A new row, then what is left of it after taking away its nearest point in the smallest flat space through zero that holds the last named rows above it.
(in the rows, 128 means zero)
luno, 4 rows:
[[135 155 115 118 169 142 138  93 135 100 147 138 115  82 167]
 [154 154 110 125 185 110 112 113 157  92 166 123 105  77 149]
 [161 137  95 145 154 123 116 108 154  86 142 112  82  73 171]
 [147 182  90 107 173 114 116 105 179 103 182 146 113  88 147]]
New rows:
[119 155  92 142 133 112 132 130 155 120 119 142 114 153  70] | [115 141 109 148 147 128 145 118 127 110 103 135 112 136  88]
[131 115 130 157 104 115 168 144  52 125 153 180 145 173  80] | [151 127 105 164 120 111 160 131  74 100 167 174 117 140 106]
[130  78 132  90 167 138  95 131 172 130  99 171 159 176 122] | [139  73 122 101 164 146  97 121 172 116  91 163 140 158 145]

Gatop:
[[150 109 112 129 116 114 101 141 153 165 134 139 138 120 174]
 [141 114  60 130  88  88 123 147 161 148 159 163 124 109 231]]
New rows:
[159 125 113 136 130 126 116 112 161 153 126 152 137 103 185] | [142 140 132 135 143 141 136 100 139 124 118 140 130 111 140]
[107 157 119 125 141 108 173 118 104 104 134 133 107 180 130] | [130 139 132 125 145 109 139 126 121 143 127 130 122 179 140]
[123  79 199 107 156 138 136 102 107 115 102  67 109 102 124] | [122  78 164 108 137 119 144 108 117 112 118  84 103  94 168]

sorem (5 x 15):
[[157 125 143 141 125 114 115 102 160 159 103 131 118 135  89]
 [130 155 125 102 153 112 130  90 151 144  93 179 119 109  72]
 [195 131 170  94 116 106 146 120 163 140 145 108 115 150 116]
 [157 127 169  98 139  97 150 114 194 136 119 148 104 133  84]
 [121  98 168 133 132 107 143 134 198 128 115 141 102 133  94]]
New rows:
[121 134 114 109 153 129 154  95  88 162  69  88 115  94 118] | [117 117 129 116 157 120 166 118 113 147  88  73 110 104 137]
[161  62 120 106 117 133 132 140 133 109 144 125 140 152 150] | [150  78 101 111 135 130 122 122 130 118 124 148 144 140 133]
[112 101 132 164 135 126 111 151 116 105 166 120  96 106 187] | [138 121 139 136 130 122 110 118 118 127 143 142  90  99 144]

Gatet, 4 rows:
[[ 86 125 156 116 134 162 140  80 129 123 194 111 128 106 172]
 [107 123 131 109 155 139 155 107 121 161 103 107 121 126 162]
 [118 116  85 125 154  94 137 113 141 145  90  93 113 148 117]
 [ 73  98 116  72 137 103 141  78 157 129 142  75  99 113 149]]
New rows:
[194 131 168 108 147  86  98 115 124 140 129 153 138 109 112] | [178 130 159 115 164  90 106  91 126 147 140 135 136 113 123]
[ 99 156 151 142 175 162 152 118 136 180  66 122 158 108 176] | [106 147 137 142 135 127 114 129 164 127 108 128 153 105 128]

Bulas:
[[139  80 125 141 150 155 147 124 136 124 190 121 100 113  94]
 [162  80 101 148 151 167 179 113 122 120 166 126  82 136 101]
 [138  64 126 136 152 169 132 117 143 123 183 122 115 102  95]
 [135  91 117 147 138 156 141 112 138 130 158 122 105 112 106]]
New rows:
[199  97 108  85 145 115 199 137 127 123 176 120 108  99 106] | [166 130 114  92 115  99 157 124 143 141 127 117 135  78 128]
[137  80 108 109 149 128 133 143 139 122 182 138 119 158 120] | [118 112 103 122 124 115 117 129 145 137 138 136 125 152 138]
[116 125 169 116 113 140 107 119 109 106 118 146 208 135 154] | [119 129 152 153 109 139 145 108 109 116 144 137 156 137 136]

vupo (5 x 15):
[[124 169 150 157 121 130  94  64 105  89 102  81  45 165 130]
 [ 94 143 109 193 134 114  74  95 104 135 117  91  97 137 115]
 [ 88 147 130 170 146 114  80  58 131 129 130 144  80 154 109]
 [114 119 113 160 138 126 103  84 119 129 111 102  88 151 109]
 [ 80 149  85 188 132 121  76  88  90 142  99 114  79 174 111]]
New rows:
[132  70 113 112 139 123 153 145 174 152 111 125 146 121 126] | [117 125 131 129 126 118 127 137 154 133 109 124 122 131 144]
[119 185 154 146 142  86 137 130 165  96  77  87  89 137  72] | [116 166 134 131 145  87 154 160 171 119  84 117 125 130  69]

Gasef (5 x 15):
[[146 151 133 159 109 129 138 113 111 133 102 143 103  95 123]
 [153 157 204 134 118  72 152  89  75 119  53 115 111 161  95]
 [137 150 133 117  97 179 136 101 130 178 136 169 109  90 124]
 [151 144 149 161 112 106 138 115 103 123 106 135 103  94 115]
 [103 116  81 134 134 105 120 144  98 198 113 146 137 101  87]]
New rows:
[114 148 109 101 160 114  84 159  71 157 153  68  84 137 135] | [128 165 122 106 146 138  91 144  79 145 151  76  70 130 150]
[125 170 158 106 107 193 147 107 129 140 152 155 134 134 122] | [116 150 132 137 130 139 138 138 114 118 142 131 143 131 112]

bonug:
[[185 140 139 139 119 157 192 160 152  86 187 124 174 132  99]
 [164 145 147 144 101 146 176 153 135 101 146 130 160 104 119]]
New rows:
[150  62 127 113 105 130 140 123 209 106 175 135 134 136 112] | [128  66 134 117  89 118 122 115 192 122 135 141 119 110 132]
[ 87 147 134 151 140 105 134 102 130 159  91 111 168  88 139] | [101 141 126 146 157 113 143 106 143 149 123 106 177 113 123]
[140 120 132 133 164 181 141 109 141  91 183 110 135 164  93] | [115 128 145 141 137 168 124 102 118 109 129 118 119 124 119]

fanu (3 x 15):
[[153 130 142 119 150 163 124 145 146 105 120 111  70 115 141]
 [162 129 136 125  96 157 117 142 122 120 138 107 109 158 168]
 [129 179 178 110 151 149 136 111 111 134  88 136  12  77 139]]
New rows:
[161 108 115 120 119 139 121 175 182 125 149 119 165 175 141] | [134 143 138 115 127 120 133 147 158 149 124 143 131 140 129]
[153 122 122  65 170 166 132 119 142 101  98 114 121  97 131] | [143 128 118  70 136 146 132 105 118 122 105 123 156 117 138]
[100  72 122 193 117  59 124 144 123  66 123 125 149 113 129] | [111  92 142 186 106  74 123 140 110  70 114 122 107 110 150]

dovi, 2 rows:
[[105 119  55 150 129 153 159 140 157  92 114 146 111  63 103]
 [ 92  93 102 159 140 189 125 167 193 100 104 154  91 115 105]]
New rows:
[122  68 172 142 125 189 149 148 162 144 142 147 113 195 114] | [138  96 131 130 114 149 181 119 122 140 154 137 135 148 115]
[111 117 172 117 148 137  78 127 140 136 122 146 125 168 164] | [112 129 124 118 142 124 106 115 128 121 124 147 131 120 156]

Kagop (5 x 15):
[[125  88  99 120 154 154 166  57  88 128 109  85 118 161  98]
 [118 127 171 150 100 112 112 152 137  92 140 173 134 119 125]
 [175 110  77 149 140 141  51 164 135 169 136  88 129 160 115]
 [156 146  71 150 155 138 169 114 103 179 135  78 123 153 131]
 [101 149 133 117 142 137 160 112 150 122  82 150 107 133 133]]
New rows:
[139  81 150 152 124 139 130 144 118  99 138  80  94 131 146] | [131 104 149 141 129 138 140 152 135 108 125  88  88 122 161]
[130  76 137 147 131 168 136  87 100  67 110 166 144 155 102] | [146 125 114 126 137 156 131 128 123 115 126 151 152 124 143]
[ 92  86 167  96 152 145  59 145 142 126 113 156 119 132  97] | [106 123 148 125 157 134 126 141 115 155 141 138 124 131 114]

Kava (3 x 15):
[[106  98  92 160  94 150 128  90 155  90 153 115  76 156  91]
 [113  99 113 115  90 120 134  90 144 106 134 104  97 138  89]
 [124  95 112 144 125 148 134  82 138 108 146  45  70 150 102]]
New rows:
[ 85 111  78 133 134 162 144 105 169 142 167 139 104 173 143] | [ 97 121 103  95 144 137 148 117 153 165 147 133 133 153 154]
[181 123 167 146 111 202  79 102 134 107 133 130 121 143 183] | [177 117 173 111  87 176  84  94 135 108 122 138 132 133 167]
[132  55 113  85 123 156 151 124 140  67 112 127 145 124 135] | [139  68 118  98 144 166 148 140 133  76 112 133 154 123 154]

diri, 2 rows:
[[ 76 135 150 135 134 146 144 167 130 159 109 142 129 152 151]
 [ 99 123 174 136 126 160 147 100  79 147 125  63 129 158 147]]
New rows:
[ 99 139 159 121 156 147 162  80 117 138 130  47 116 124 139] | [111 145 125 116 159 124 150 114 159 129 128 106 115 104 128]
[115 115 137 180 104  96 118  84 100 148 127 126 129 135  96] | [108 118 131 180 106  92 117 103 114 152 122 148 129 134  97]
[122 108 152 152 133 156 157 148 154 120  63 155 156  99 152] | [146 103 149 150 129 152 152 120 143 106  73 134 156  91 143]

Gikon, 3 rows:
[[159 131 120 128 114 115 104 147 100 158  95 132 103 154 103]
 [190 118 132 102 121 115 105 138 101 218  81 116 104 165  90]
 [162 130 114 129 111 106 103 147 102 143  97 142 102 145 112]]
New rows:
[145 131 143 100 134 129 156 178 123 130 106  97  94 116 116] | [135 132 142 104 136 130 161 175 130 111 116 101  99 106 126]
[156 130 152 142 118 121  91  89 128 145 110 135 103 165 117] | [136 131 154 146 124 127 103  81 142 120 129 136 115 150 132]

Gon:
[[107  98 159 116 130 124 126 131 120 113 101 107 187 118 208]
 [ 68  78 227 156  98 129 136  99 115 142 147 115  90 163 129]
 [137  87 134 159 149 177 147 125 203 144  81  92 153 157 139]
 [113 122 175  81 137 105 152 118 142 132 127 109 180  88 213]
 [184 160 129 148 151 128 119 149 152  96 120 110 192  89 183]]
New rows:
[124  80 154 120 150 123  78 136  49 115 130 147 174 116 110] | [146  93 152 114 167 135 108 125 109 143 136 139 160 110  87]
[122 116 121  95 124 116 156  87 101  64 125 125 130 120 107] | [136 116 128 115 130 128 159  88 123  64 121 116 133 124 104]
[112  86  90 165 185 140 127 194 126 112 153 114 103 132  82] | [103  91 120 137 186 120 141 186 126 116 166 110 118 107 118]

Zosez, 2 rows:
[[ 88  79 139 116 131 160 130 180  97 153 150 107 141 135 106]
 [120 104 138 140  98 162 122 116 111 128 160 130 164 138 122]]
New rows:
[ 98  70 136 124 145 106 151 163  75 135 134 113 134 100 147] | [125  98 131 137 132  94 147 120  92 116 129 129 137  98 161]
[113 157 117 150 121 170 145 118 115  99 145 148 169 122 135] | [108 161 113 137 145 153 150 142 119 106 127 140 145 116 133]

dazut (5 x 15):
[[ 51 156 201  95 139 151 169 155 171 100 153 133  99  81  91]
 [ 98 122 174  86 143 132 137 112 116 144 170 122  83 115 127]
 [105 109 146 102 156 122 114 108 106 125 188 126 102 153 125]
 [ 59 144 183  52 128 124 165 163 116 124 168 127  68 101 109]
 [103 138 155 100 163 150 143 137 123 116 165 137 113 122 127]]
New rows:
[162 109 131 107 149 100  85 107  84 145 172 134  77 155 184] | [139 137 140 137 129 112 107 140 141 112 130 141 106 124 155]
[104 148 122 131 147 170 125  91  56 158 160 130 152  89 128] | [ 89 147 110 146 114 145 121 106  74 142 140 125 161  94 106]

res, 5 rows:
[[177 124 102 122 175 102 144  79 111 108  90 156  56 142  77]
 [178 152 130 120 158 141 108  89  99  79  84 158  65 160 101]
 [168 119 135 112 131 117 153 119 106  92 102 166  69 146 103]
 [207 112 134 114 156 181 122 111 104 135  97 182  43 126  79]
 [149 143 131 122 138 109 135  92 110  86  97 144  94 135 109]]
New rows:
[111 175  92 115 118 106 150 129 193 182 116 159 119 121 129] | [119 188 110 110 107 123 138 133 182 157 107 168 113 133 138]
[157 119 146 128 167 162 174 131 108 140 129 164  83  82  85] | [115 145 139 138 163 141 152 143 116 117 141 130 128 119 123]
[154 134 162  85 173 172 119 120 118 133 144 123 129 124 110] | [132 130 155  85 164 133 142 125 123 122 151 113 143 131 119]

gek (2 x 15):
[[163  88 108 107 144 114 142 101 107 123 152 153 126 111 153]
 [170  51  98  61 172 120 123  90 110 108 149 186 123 119 131]]
New rows:
[139 167 101  96 101 114 127  45  82 120 125 140 139 101 144] | [118 183 111  97  99 125 112  60  97 119 108 133 139 115 121]
[121  91 127  98 154 169 119 148 112 149 124 157 112 153 113] | [123 113 131 131 135 161 137 151 105 160 131 135 114 143 136]

mub, 4 rows:
[[ 85 109 124 157 123 115 135 133 119 104 155 106  95 111 120]
 [ 48 104 122 123 138 101 106 125 105 107 168 109 102  77 133]
 [185 144 104 116 164 145 103 107 117 155 162 110  64  93 132]
 [102 125 114 151 127 111 148 126 114 113 148 109  85 112 126]]
New rows:
[140 112  93  65 135 155 142  90  95 145 111 164 119 116  81] | [122  92 104  97 120 159 148 103 104 125 118 154 119 128  67]
[ 59 113 174  96 154 159 108 120 163 122 107 115 120 116  98] | [ 97 139 158 104 154 157 142 113 160 132  94 116  97 130 101]
[ 89 151 112 106 113  94 162 141 144 172 159 163 121 101 136] | [118 136 126 126 109 122 145 151 163 171 165 157 126 117 120]

mifov:
[[132  96 154 118 117 159 126  80 163 130  84 113 194  75 137]
 [145 125 164 148 151 178 179 100 129 123  93 104 158 133 121]]
New rows:
[148 125 177 165 165 140 180  94 103 106 118 107 129 122 143] | [133 121 150 144 141 101 133 109 110 111 140 126 116 106 151]
[132 163 172 162 118 209 117 139 139 167 125 148 151 131 153] | [124 166 155 154 108 186  95 153 137 169 142 159 135 131 156]
[ 97 159 113  79 132  89  86 129 138 116 141 123 187 130 131] | [107 169 127  96 151 110 120 129 125 112 135 113 182 153 123]

duvos (5 x 15):
[[138  87 118 141 154 128 124 157 119  97 196 180 130 123 178]
 [165 136 142 122 133 121 116 119 139  90 134 106  97 161 158]
 [189 129 129  74 132 110 120 154 165  93 150 165 133 106 185]
 [182  84 119  86 147 123 114 196 186  92 142 158 114 104 179]
 [153 117 149 115 136 122 138 167 171  97 157 139 122 126 180]]
New rows:
[ 88 152 139 152 106 124 174 162 156 152 121 115 127 112 133] | [126 142 108 138 118 119 137 138 124 130 125 130 110 123 137]
[119 136 143 155 117 145 158 148 186  89 140 154 156 104 149] | [130 135 116 155 119 147 129 114 151  92 116 143 140 118 119]

Zad:
[[163 152 150 142 151 250  84 134 128 147 164 119 113 130 107]
 [163 150 175 147 158 233  89 105 147 111 158 142 105  88 141]]
New rows:
[136 114 146 109 158 169 111 128 137 114 173 117 126  86 109] | [121 104 127 101 145 123 128 136 130 119 160 112 135 101 105]
[111  71  91 143 123 156 124 162 108 145 110  87 160 168 113] | [115  72 118 149 132 152 124 134 127 112 108 109 151 127 144]

rur:
[[109 161 148 121 104  97 153 146 136 166 147 147 155 151 151]
 [133 187 159 112  92 115 143 159 123 154 129 155 154 151 154]
 [ 72 160 155 122  65  68 168 150 144 189 124 138 169 148 153]
 [139 155 144 144  92 108 120 162 120 174 131 147 120 128 154]
 [113 196 177 104  56 109 165 159 133 176 115 169 161 153 174]]
New rows:
[124 112 148  99 140 154 138 147 101  87  72 185 128  86 127] | [110 108 136 119 157 112 136 160 104 118 113 178 137  97 125]
[172 157 139 111  46 111 110 143 116 157 132 130 183 157 137] | [165 102 116 118  87 131 111 104 130 136 147 119 161 144 125]
[161 118 142 123 169 175 130 158 132 135 144 124 144 119 105] | [134 112 146 126 140 156 140 158 139 153 127 118 149 113 108]

Mozo:
[[129  99 106  70  89 152 130 146 117 122 127 146 121 116 103]
 [158 132 111 166 141 169 148 161 136 162  94 131  88 108 134]
 [112 154  94 104 108  93 173  96 103 117 130 106  54 131 156]
 [145 119 137  93  85 162 146 121 119 121 128 139 140 124 139]]
New rows:
[136  56 115 156 115 123 108 124 138 128 165 108  90 144  96] | [147  66 132 162 106 133 121 108 137 126 166 105 100 148 118]
[130 150 131 126  90 134 149  92 100 111 157 122 151 150 178] | [124 131 105 141 121 135 123 136 112 129 144 130 137 137 138]
[ 91 140 116 120 147  76 133  86  85 106 139 114 153 117 128] | [121 128 115 132 141 128 140 117  93 128 116 128 151 100 124]
